Here is a tiny trained network, its code and every weight. The questions are about switching its units off for an input and a target symbol, where a switched-off unit gives its printed mean instead of its output.

import numpy as np


def w(rows, s, z=0):
    codes = np.array(rows[::2]) - 128.0
    scale = np.full(codes.shape[1], s)
    scale[-1] = z or s
    return codes * scale


def f(y):
    return y / 2 * (1 + np.tanh(0.7978845608 * (y + 0.044715 * y**3)))


def softmax(a):
    e = np.exp(a - a.max(-1, keepdims=True))
    return e / e.sum(-1, keepdims=True)


def log_softmax(a):
    a = a - a.max(-1, keepdims=True)
    return a - np.log(np.exp(a).sum(-1, keepdims=True))


def net(x, mask):
    ids = ['ΓΔΛΦζημπστω'.index(c) for c in x.split()]
    T = len(ids)
    res = E[ids] + P[:T]
    u = 0
    for l in range(2):
        q, k, v = (res @ M[l].T for M in (Q, K, V))
        z = softmax(np.where(np.tri(T) > 0, q @ k.T / 3**0.5, -1e9)) @ v
        res = res + np.where(mask[u], z, O[l][:, -1]) @ O[l][:, :-1]
        u += 1
        y = f(res @ A[l][:, :-1].T + A[l][:, -1])
        res = res + np.where(mask[u : u + 8], y, B[l][:, -1]) @ B[l][:, :-1]
        u += 8
    return log_softmax(res[-1] @ U[:, :-1].T + U[:, -1])


Q, K, V, O, A, B = {}, {}, {}, {}, {}, {}
E = w([
[111,82,148],'Γ',
[162,155,80],'Δ',
[70,156,104],'Λ',
[97,126,109],'Φ',
[99,132,55],'ζ',
[100,135,109],'η',
[217,179,146],'μ',
[42,113,251],'π',
[164,133,170],'σ',
[141,129,132],'τ',
[178,125,219],'ω',
],0.023)
P = w([
[161,5,88],'0',
[183,3,81],'1',
[196,10,75],'2',
[199,14,75],'3',
[207,24,62],'4',
[198,28,71],'5',
[210,30,61],'6',
[201,36,63],'7',
[212,47,55],'8',
[216,57,52],'9',
[212,51,61],'10',
[203,82,38],'11',
],0.0057)
Q[0] = w([
[101,7,67],'L0H0',
[137,110,143],'L0H0',
[114,57,85],'L0H0',
],0.019)
K[0] = w([
[254,143,4],'L0H0',
[114,189,132],'L0H0',
[184,237,38],'L0H0',
],0.0095)
V[0] = w([
[60,113,101],'L0H0',
[76,254,128],'L0H0',
[80,111,76],'L0H0',
],0.0085)
O[0] = w([
[2,132,140,144],'L0H0',
[153,26,88,2],'L0H0',
[63,90,182,175],'L0H0',
],0.0098,0.0059)
A[0] = w([
[177,55,188,101],'L0N0',
[110,148,119,151],'L0N1',
[139,196,112,172],'L0N2',
[108,155,125,162],'L0N3',
[164,157,229,1],'L0N4',
[158,149,213,204],'L0N5',
[151,125,11,121],'L0N6',
[54,207,67,167],'L0N7',
],0.013,0.0066)
B[0] = w([
[67,194,80,198],'L0N0',
[152,41,145,143],'L0N1',
[120,17,126,167],'L0N2',
[147,89,150,151],'L0N3',
[29,185,2,180],'L0N4',
[228,154,97,255],'L0N5',
[96,182,170,186],'L0N6',
[173,102,125,207],'L0N7',
],0.0081,0.007)
Q[1] = w([
[117,78,7],'L1H0',
[67,167,35],'L1H0',
[74,211,82],'L1H0',
],0.012)
K[1] = w([
[50,250,195],'L1H0',
[121,139,241],'L1H0',
[133,79,1],'L1H0',
],0.0072)
V[1] = w([
[30,254,134],'L1H0',
[12,237,161],'L1H0',
[138,29,250],'L1H0',
],0.0052)
O[1] = w([
[54,255,169,189],'L1H0',
[112,202,127,180],'L1H0',
[171,40,141,1],'L1H0',
],0.0082,0.00079)
A[1] = w([
[139,169,157,51],'L1N0',
[98,82,65,98],'L1N1',
[154,85,245,217],'L1N2',
[26,43,102,1],'L1N3',
[171,173,112,35],'L1N4',
[70,144,74,94],'L1N5',
[109,118,122,8],'L1N6',
[80,167,17,72],'L1N7',
],0.011,0.0029)
B[1] = w([
[1,49,119,132],'L1N0',
[148,79,127,161],'L1N1',
[193,155,183,180],'L1N2',
[72,135,100,254],'L1N3',
[7,121,123,201],'L1N4',
[170,87,115,174],'L1N5',
[73,137,153,112],'L1N6',
[158,71,175,223],'L1N7',
],0.0079,0.0055)
U = w([
[189,159,254,150],'Γ',
[97,190,156,163],'Δ',
[120,51,37,2],'Λ',
[141,114,129,39],'Φ',
[111,106,97,105],'ζ',
[137,102,119,65],'η',
[150,166,12,5],'μ',
[64,163,214,124],'π',
[170,172,47,244],'σ',
[210,105,116,249],'τ',
[83,225,67,119],'ω',
],0.01,0.0051)

Each question gives the input, a string of symbols that net reads in full, and the target symbol t.
The units are the heads (3 rows each of Q, K, V and O) and the neurons (one row each of A and B). Each row of codes is followed by its name. A weight is (code - 128) times the scale printed after its matrix; where a second scale follows, it is the last column's (O, A, B and U).
mask holds one flag per unit, layer by layer, with each layer's heads first. A switched-off unit (its flag False) gives its mean, the last column of its rows in O or B, instead of its output. The means were averaged over made-up inputs and are rounded, as every weight is.
A unit's drop is (log p(t) with every unit on - log p(t) with that unit switched off) / (log p(t) with every unit on - log p(t) with every unit switched off).
The circuit of an input: a set's keep is (log p(t) with only the set's units on - log p(t) with every unit switched off) / (log p(t) with every unit on - log p(t) with every unit switched off). Starting from the 12 units with the biggest drops (on a tie, the unit counted first), units are removed one at a time, each time the one whose removal leaves the highest keep (on an exact tie, the one counted first), for as long as the keep stays at least 0.8.
units of the circuit, in order: the units of the circuit, biggest drop first
unit that matters most: the unit with the biggest drop
k most important neurons: the k neurons with the biggest drops, biggest first
top k neurons in layer l: the k neurons of layer l with the biggest drops, biggest first
drop when u is switched off: that unit's drop, to one decimal
input Γ μ Λ Λ σ Γ Γ, target σ: units of the circuit, in order -> L0H0, L0N0
input Γ Γ Γ Γ ζ ζ ζ Γ τ, target Γ: 3 most important neurons -> L0N4, L0N0, L1N2
input Γ Γ Γ μ σ, target σ: unit that matters most -> L0N4
input τ Γ Γ ζ ζ Γ ζ Γ Γ Γ Δ, target τ: units of the circuit, in order -> L0N4, L1H0
input σ Γ Γ Γ Γ η, target τ: units of the circuit, in order -> L0N4, L1H0, L1N4
input σ Γ ζ, target Λ: top 2 neurons in layer 0 -> L0N7, L0N5
input ζ ω ζ ω μ, target ω: units of the circuit, in order -> L0N4, L1H0
input Γ π Λ, target π: 3 most important neurons -> L0N4, L1N7, L0N2
input ζ Φ τ Γ, target π: top 3 neurons in layer 0 -> L0N5, L0N2, L0N4
input Γ Γ Γ Γ, target Γ: top 3 neurons in layer 1 -> L1N2, L1N3, L1N4
input Γ σ τ Γ Γ τ, target τ: 2 most important neurons -> L0N4, L0N0
input Λ ζ Φ τ Λ ω Γ μ τ ω, target σ: top 3 neurons in layer 0 -> L0N5, L0N6, L0N7
input ζ Γ Γ η ζ ζ Γ μ τ Γ, target σ: 2 most important neurons -> L0N0, L1N7
input Γ τ ζ Γ, target π: units of the circuit, in order -> L0H0
input ω σ ω, target ω: 3 most important neurons -> L0N4, L1N4, L0N0
input τ σ Φ, target τ: drop when L1N7 is switched off -> -0.1
input Γ ω Γ ω ω Γ, target ω: drop when L1H0 is switched off -> 0.8
input μ ζ Δ Γ Γ Γ Γ Γ Γ Λ, target τ: drop when L1N2 is switched off -> 0.0
input ω Γ Γ τ Γ η σ, target σ: drop when L0H0 is switched off -> 0.3
input Λ Γ Γ Λ Γ, target Λ: top neuron in layer 0 -> L0N6
